Below are the code and all the weights of a small trained network. Each question names an input and a target symbol and asks about switching units off, where a switched-off unit gives its printed mean instead of its output.

import numpy as np


def w(rows, s, z=0):
    codes = np.array(rows[::2]) - 128.0
    scale = np.full(codes.shape[1], s)
    scale[-1] = z or s
    return codes * scale


def f(y):
    return y / 2 * (1 + np.tanh(0.7978845608 * (y + 0.044715 * y**3)))


def softmax(a):
    e = np.exp(a - a.max(-1, keepdims=True))
    return e / e.sum(-1, keepdims=True)


def log_softmax(a):
    a = a - a.max(-1, keepdims=True)
    return a - np.log(np.exp(a).sum(-1, keepdims=True))


def net(x, mask):
    ids = ['αδεηθλξπστφψ'.index(c) for c in x.split()]
    T = len(ids)
    res = E[ids] + P[:T]
    r = res
    for j in range(3):
        rows = slice(2 * j, 2 * j + 2)
        q, k, v = (r @ M[0][rows].T for M in (Q, K, V))
        z = softmax(np.where(np.tri(T) > 0, q @ k.T / 2**0.5, -1e9)) @ v
        o = O[0][rows]
        res = res + np.where(mask[j], z, o[:, -1]) @ o[:, :-1]
    y = f(res @ A[0][:, :-1].T + A[0][:, -1])
    res = res + np.where(mask[3:11], y, B[0][:, -1]) @ B[0][:, :-1]
    return log_softmax(res[-1] @ U[:, :-1].T + U[:, -1])


Q, K, V, O, A, B = {}, {}, {}, {}, {}, {}
E = w([
[178,235,168,181,103],'α',
[93,228,55,144,191],'δ',
[135,252,42,66,188],'ε',
[189,222,92,82,172],'η',
[121,197,229,195,115],'θ',
[116,188,111,59,76],'λ',
[157,217,167,119,49],'ξ',
[132,207,138,114,219],'π',
[42,183,154,155,189],'σ',
[249,96,196,102,136],'τ',
[173,204,127,95,119],'φ',
[50,179,166,135,101],'ψ',
],0.019)
P = w([
[155,6,92,178,72],'0',
[120,126,145,134,155],'1',
[118,129,146,132,158],'2',
[128,142,148,136,154],'3',
[120,144,145,131,154],'4',
[124,151,142,133,145],'5',
[126,156,143,136,153],'6',
[128,156,144,136,147],'7',
[124,163,150,131,148],'8',
[134,174,150,142,168],'9',
],0.013)
Q[0] = w([
[97,120,82,247,166],'h0',
[59,164,152,150,71],'h0',
[80,35,73,116,79],'h1',
[130,46,121,184,117],'h1',
[83,107,112,239,129],'h2',
[93,208,136,137,129],'h2',
],0.011)
K[0] = w([
[100,202,158,89,95],'h0',
[71,104,137,193,103],'h0',
[43,229,151,121,116],'h1',
[69,249,131,100,164],'h1',
[104,147,165,122,131],'h2',
[135,112,94,135,63],'h2',
],0.013)
V[0] = w([
[110,101,105,166,118],'h0',
[150,124,105,130,138],'h0',
[111,114,251,181,87],'h1',
[32,128,111,167,152],'h1',
[160,142,169,144,213],'h2',
[166,162,153,152,190],'h2',
],0.019)
O[0] = w([
[129,190,107,152,199,57],'h0',
[46,176,131,145,124,143],'h0',
[210,163,116,225,208,2],'h1',
[37,255,224,166,153,32],'h1',
[80,22,75,127,153,110],'h2',
[61,60,41,221,126,167],'h2',
],0.0088,0.0092)
A[0] = w([
[167,83,97,165,170,59],'n0',
[39,112,186,85,81,78],'n1',
[181,148,109,145,136,14],'n2',
[136,36,104,111,128,58],'n3',
[11,157,111,133,134,136],'n4',
[117,128,87,147,104,254],'n5',
[123,176,188,211,151,126],'n6',
[120,153,121,87,160,237],'n7',
],0.011,0.0099)
B[0] = w([
[77,195,176,177,71,191],'n0',
[205,171,45,146,86,254],'n1',
[34,192,38,50,14,159],'n2',
[116,214,163,40,177,181],'n3',
[146,174,223,140,90,230],'n4',
[151,38,176,174,123,189],'n5',
[99,77,64,89,209,169],'n6',
[125,2,152,208,156,188],'n7',
],0.0082,0.026)
U = w([
[82,140,114,112,48,52],'α',
[23,203,76,146,115,91],'δ',
[67,72,30,45,132,129],'ε',
[67,244,183,149,103,82],'η',
[96,187,200,162,158,185],'θ',
[222,181,125,106,161,201],'λ',
[197,100,118,239,120,131],'ξ',
[160,218,145,90,198,120],'π',
[105,47,220,186,101,255],'σ',
[195,175,254,38,174,114],'τ',
[84,207,125,80,129,63],'φ',
[224,28,162,118,162,213],'ψ',
],0.008,0.0054)

Each question gives the input, a string of symbols that net reads in full, and the target symbol t.
The units are the heads (2 rows each of Q, K, V and O) and the neurons (one row each of A and B). Each row of codes is followed by its name. A weight is (code - 128) times the scale printed after its matrix; where a second scale follows, it is the last column's (O, A, B and U).
mask holds one flag per unit, heads first, then neurons. A switched-off unit (its flag False) gives its mean, the last column of its rows in O or B, instead of its output. The means were averaged over made-up inputs and are rounded, as every weight is.
A unit's drop is (log p(t) with every unit on - log p(t) with that unit switched off) / (log p(t) with every unit on - log p(t) with every unit switched off).
The circuit of an input: a set's keep is (log p(t) with only the set's units on - log p(t) with every unit switched off) / (log p(t) with every unit on - log p(t) with every unit switched off). Starting from all 11 units, units are removed one at a time, each time the one whose removal leaves the highest keep (on an exact tie, the one counted first), for as long as the keep stays at least 0.8.
units of the circuit, in order: the units of the circuit, biggest drop first
most important unit: the unit with the biggest drop
top k neurons: the k neurons with the biggest drops, biggest first
heads that matter: for each layer, one digit per head in row order, 1 if its drop is at least 0.15 and else 0, layers parted by /
drop of u: that unit's drop, to one decimal
input ε α ε σ δ η, target α: units of the circuit, in order => h1
input λ ε ξ ε δ δ δ ε η, target τ: heads that matter => 001
input δ π ψ δ φ ε ψ δ φ φ, target η: heads that matter => 010
input π δ σ ε δ α ε δ α ε, target σ: heads that matter => 000
input θ α π λ α ε π δ, target δ: units of the circuit, in order => h1, n2, n0, n6
input λ θ π ε φ α δ, target τ: heads that matter => 001
input π δ σ ε φ θ φ π δ τ, target τ: heads that matter => 110
input ε ψ ε θ α ε τ, target τ: units of the circuit, in order => n3, n1, n0, h1
input δ π π λ ε δ ξ, target η: heads that matter => 010
input σ δ ε λ δ ξ ε ε δ, target θ: units of the circuit, in order => h1, n1, n6, n2
input δ ε φ λ η λ α, target η: top 2 neurons => n4, n5
input π δ δ η ε τ ε, target ε: top 2 neurons => n4, n3
input δ φ ε δ ψ, target η: top 2 neurons => n4, n1
input ξ λ ψ ψ θ, target λ: units of the circuit, in order => h2, h1
input ε π δ δ η θ π, target α: top neuron => n1
input δ π π ε φ ε φ π, target η: top 2 neurons => n4, n1
input π ε λ α φ, target σ: heads that matter => 011
input α π α λ ψ, target ξ: heads that matter => 010
input ψ ε ε δ α θ, target π: heads that matter => 010
input π ε φ ξ π ε ε α δ ε, target σ: most important unit => n1
input ε ε η φ δ π σ, target α: top 2 neurons => n1, n4
input π ξ π α ε ε σ δ, target σ: heads that matter => 000
input δ ε θ ε δ ε ε α, target η: top 3 neurons => n4, n7, n1
input π α ε ψ π π ξ, target σ: drop of h1 => 0.1
input π λ π, target σ: top 2 neurons => n1, n3
input ε σ π φ, target α: drop of h1 => 2.4
input ε ε λ λ θ π, target α: drop of n5 => 0.0
input φ θ σ δ ε, target ψ: drop of n0 => 0.1
